Below is a small trained network, with its code and all its weights. Each question gives an input and a target symbol and asks what happens when units are switched off, that is, made to give their printed mean instead of their output.

import numpy as np


def w(rows, s, z=0):
    codes = np.array(rows[::2]) - 128.0
    scale = np.full(codes.shape[1], s)
    scale[-1] = z or s
    return codes * scale


def f(y):
    return np.maximum(y, 0)


def softmax(a):
    e = np.exp(a - a.max(-1, keepdims=True))
    return e / e.sum(-1, keepdims=True)


def log_softmax(a):
    a = a - a.max(-1, keepdims=True)
    return a - np.log(np.exp(a).sum(-1, keepdims=True))


def net(x, mask):
    ids = ['αβγδεζηλμξπστφψω'.index(c) for c in x.split()]
    T = len(ids)
    res = E[ids] + P[:T]
    u = 0
    for l in range(2):
        r = res
        for j in range(3):
            rows = slice(3 * j, 3 * j + 3)
            q, k, v = (r @ M[l][rows].T for M in (Q, K, V))
            z = softmax(np.where(np.tri(T) > 0, q @ k.T / 3**0.5, -1e9)) @ v
            o = O[l][rows]
            res = res + np.where(mask[u + j], z, o[:, -1]) @ o[:, :-1]
        u += 3
        y = f(res @ A[l][:, :-1].T + A[l][:, -1])
        res = res + np.where(mask[u : u + 4], y, B[l][:, -1]) @ B[l][:, :-1]
        u += 4
    return log_softmax(res[-1] @ U[:, :-1].T + U[:, -1])


Q, K, V, O, A, B = {}, {}, {}, {}, {}, {}
E = w([
[127,116,184],'α',
[109,98,132],'β',
[109,177,101],'γ',
[119,157,122],'δ',
[148,77,197],'ε',
[109,16,111],'ζ',
[117,133,122],'η',
[132,123,150],'λ',
[153,185,154],'μ',
[94,124,89],'ξ',
[106,129,153],'π',
[107,89,57],'σ',
[112,172,77],'τ',
[166,120,255],'φ',
[35,176,113],'ψ',
[12,53,153],'ω',
],0.018)
P = w([
[121,163,163],'0',
[221,12,76],'1',
[64,152,185],'2',
[219,1,75],'3',
[55,138,204],'4',
[204,22,77],'5',
[52,144,211],'6',
[198,51,42],'7',
],0.0079)
Q[0] = w([
[52,116,186],'L0H0',
[150,53,93],'L0H0',
[161,127,95],'L0H0',
[143,139,96],'L0H1',
[75,180,119],'L0H1',
[144,9,227],'L0H1',
[152,55,183],'L0H2',
[67,31,137],'L0H2',
[27,231,175],'L0H2',
],0.011)
K[0] = w([
[83,138,147],'L0H0',
[217,144,202],'L0H0',
[151,161,123],'L0H0',
[229,139,64],'L0H1',
[116,135,157],'L0H1',
[112,121,108],'L0H1',
[78,84,255],'L0H2',
[99,67,119],'L0H2',
[111,213,86],'L0H2',
],0.012)
V[0] = w([
[199,123,191],'L0H0',
[71,33,120],'L0H0',
[18,91,41],'L0H0',
[66,182,168],'L0H1',
[42,59,78],'L0H1',
[141,165,255],'L0H1',
[24,110,114],'L0H2',
[77,42,154],'L0H2',
[145,91,141],'L0H2',
],0.007)
O[0] = w([
[175,82,76,235],'L0H0',
[119,187,113,158],'L0H0',
[46,143,171,3],'L0H0',
[16,113,145,122],'L0H1',
[208,59,81,130],'L0H1',
[116,185,110,213],'L0H1',
[3,106,160,94],'L0H2',
[165,41,56,221],'L0H2',
[150,73,133,180],'L0H2',
],0.0058,0.0051)
A[0] = w([
[128,11,33,32],'L0N0',
[156,144,124,17],'L0N1',
[150,145,41,2],'L0N2',
[167,131,144,94],'L0N3',
],0.011,0.0012)
B[0] = w([
[143,231,97,253],'L0N0',
[8,2,174,142],'L0N1',
[248,47,202,159],'L0N2',
[47,174,97,170],'L0N3',
],0.0069,0.012)
Q[1] = w([
[191,59,116],'L1H0',
[144,150,81],'L1H0',
[154,164,129],'L1H0',
[109,119,150],'L1H1',
[131,214,155],'L1H1',
[109,59,158],'L1H1',
[6,106,111],'L1H2',
[154,77,228],'L1H2',
[169,26,64],'L1H2',
],0.011)
K[1] = w([
[154,84,214],'L1H0',
[183,186,87],'L1H0',
[128,146,190],'L1H0',
[171,86,157],'L1H1',
[133,254,142],'L1H1',
[129,110,81],'L1H1',
[175,128,194],'L1H2',
[27,59,206],'L1H2',
[158,38,56],'L1H2',
],0.0098)
V[1] = w([
[202,51,137],'L1H0',
[83,98,108],'L1H0',
[136,164,57],'L1H0',
[99,1,54],'L1H1',
[90,62,121],'L1H1',
[75,186,78],'L1H1',
[170,129,188],'L1H2',
[210,42,172],'L1H2',
[137,159,91],'L1H2',
],0.0096)
O[1] = w([
[203,95,109,213],'L1H0',
[253,114,214,49],'L1H0',
[85,227,94,67],'L1H0',
[47,157,138,1],'L1H1',
[133,106,93,55],'L1H1',
[138,145,85,58],'L1H1',
[88,162,184,203],'L1H2',
[85,101,201,241],'L1H2',
[119,162,107,157],'L1H2',
],0.0065,0.0045)
A[1] = w([
[14,2,126,255],'L1N0',
[123,138,3,172],'L1N1',
[163,107,58,160],'L1N2',
[206,74,74,131],'L1N3',
],0.0079,0.0055)
B[1] = w([
[169,139,2,204],'L1N0',
[71,86,225,200],'L1N1',
[99,111,167,211],'L1N2',
[80,146,110,254],'L1N3',
],0.0095,0.0083)
U = w([
[146,140,118,197],'α',
[93,95,61,4],'β',
[122,156,110,104],'γ',
[101,120,127,156],'δ',
[104,107,246,121],'ε',
[196,18,96,174],'ζ',
[58,85,150,32],'η',
[161,147,46,119],'λ',
[115,168,129,122],'μ',
[113,116,130,125],'ξ',
[20,13,157,35],'π',
[92,151,142,118],'σ',
[82,133,128,70],'τ',
[202,220,116,170],'φ',
[95,127,91,184],'ψ',
[102,159,145,59],'ω',
],0.013,0.0041)

Each question gives the input, a string of symbols that net reads in full, and the target symbol t.
The units are the heads (3 rows each of Q, K, V and O) and the neurons (one row each of A and B). Each row of codes is followed by its name. A weight is (code - 128) times the scale printed after its matrix; where a second scale follows, it is the last column's (O, A, B and U).
mask holds one flag per unit, layer by layer, with each layer's heads first. A switched-off unit (its flag False) gives its mean, the last column of its rows in O or B, instead of its output. The means were averaged over made-up inputs and are rounded, as every weight is.
A unit's drop is (log p(t) with every unit on - log p(t) with that unit switched off) / (log p(t) with every unit on - log p(t) with every unit switched off).
The circuit of an input: a set's keep is (log p(t) with only the set's units on - log p(t) with every unit switched off) / (log p(t) with every unit on - log p(t) with every unit switched off). Starting from the 12 units with the biggest drops (on a tie, the unit counted first), units are removed one at a time, each time the one whose removal leaves the highest keep (on an exact tie, the one counted first), for as long as the keep stays at least 0.8.
units of the circuit, in order: the units of the circuit, biggest drop first
k most important neurons: the k neurons with the biggest drops, biggest first
k most important neurons of layer l: the k neurons of layer l with the biggest drops, biggest first
heads that matter: for each layer, one digit per head in row order, 1 if its drop is at least 0.15 and else 0, layers parted by /
drop when u is switched off: that unit's drop, to one decimal
input ξ ε ω σ, target π: units of the circuit, in order => [L1N1]
input β τ φ μ β ω α ξ, target π: heads that matter => 001 / 001
input φ φ μ ε φ φ φ μ, target ζ: units of the circuit, in order => [L0N0 L1H0]
input γ φ μ μ φ φ σ ξ, target ζ: heads that matter => 101 / 110
input φ β β β ω ξ, target π: 3 most important neurons of layer 1 => [L1N1 L1N2 L1N0]
input σ η φ η ψ ω ε, target ζ: 3 most important neurons => [L0N0 L0N3 L1N0]
input τ ε ω φ, target π: 2 most important neurons => [L1N1 L1N2]
input φ ξ ε, target ζ: 3 most important neurons => [L0N0 L1N0 L1N3]
input ζ φ φ μ μ, target φ: heads that matter => 111 / 011
input φ μ ξ φ α τ, target ζ: 3 most important neurons => [L0N2 L0N1 L0N3]
input φ μ ω φ, target π: 3 most important neurons => [L1N1 L1N2 L1N3]
input φ λ φ ψ β β μ, target φ: 2 most important neurons => [L1N1 L0N1]
input β σ ξ ω ω, target β: heads that matter => 000 / 000
input φ ζ φ ξ φ δ, target ζ: 2 most important neurons => [L0N2 L1N1]
input τ ω ω, target β: heads that matter => 100 / 000
input φ ε μ φ μ φ δ δ, target ζ: units of the circuit, in order => [L0N2]
input φ ε φ ε φ γ, target ζ: 2 most important neurons of layer 0 => [L0N2 L0N1]
input ξ φ φ ζ φ γ, target ζ: 2 most important neurons => [L0N2 L0N3]
input α φ β τ, target ζ: drop when L1H1 is switched off => -0.1
input γ η φ φ δ μ, target ζ: drop when L0N0 is switched off => 1.0
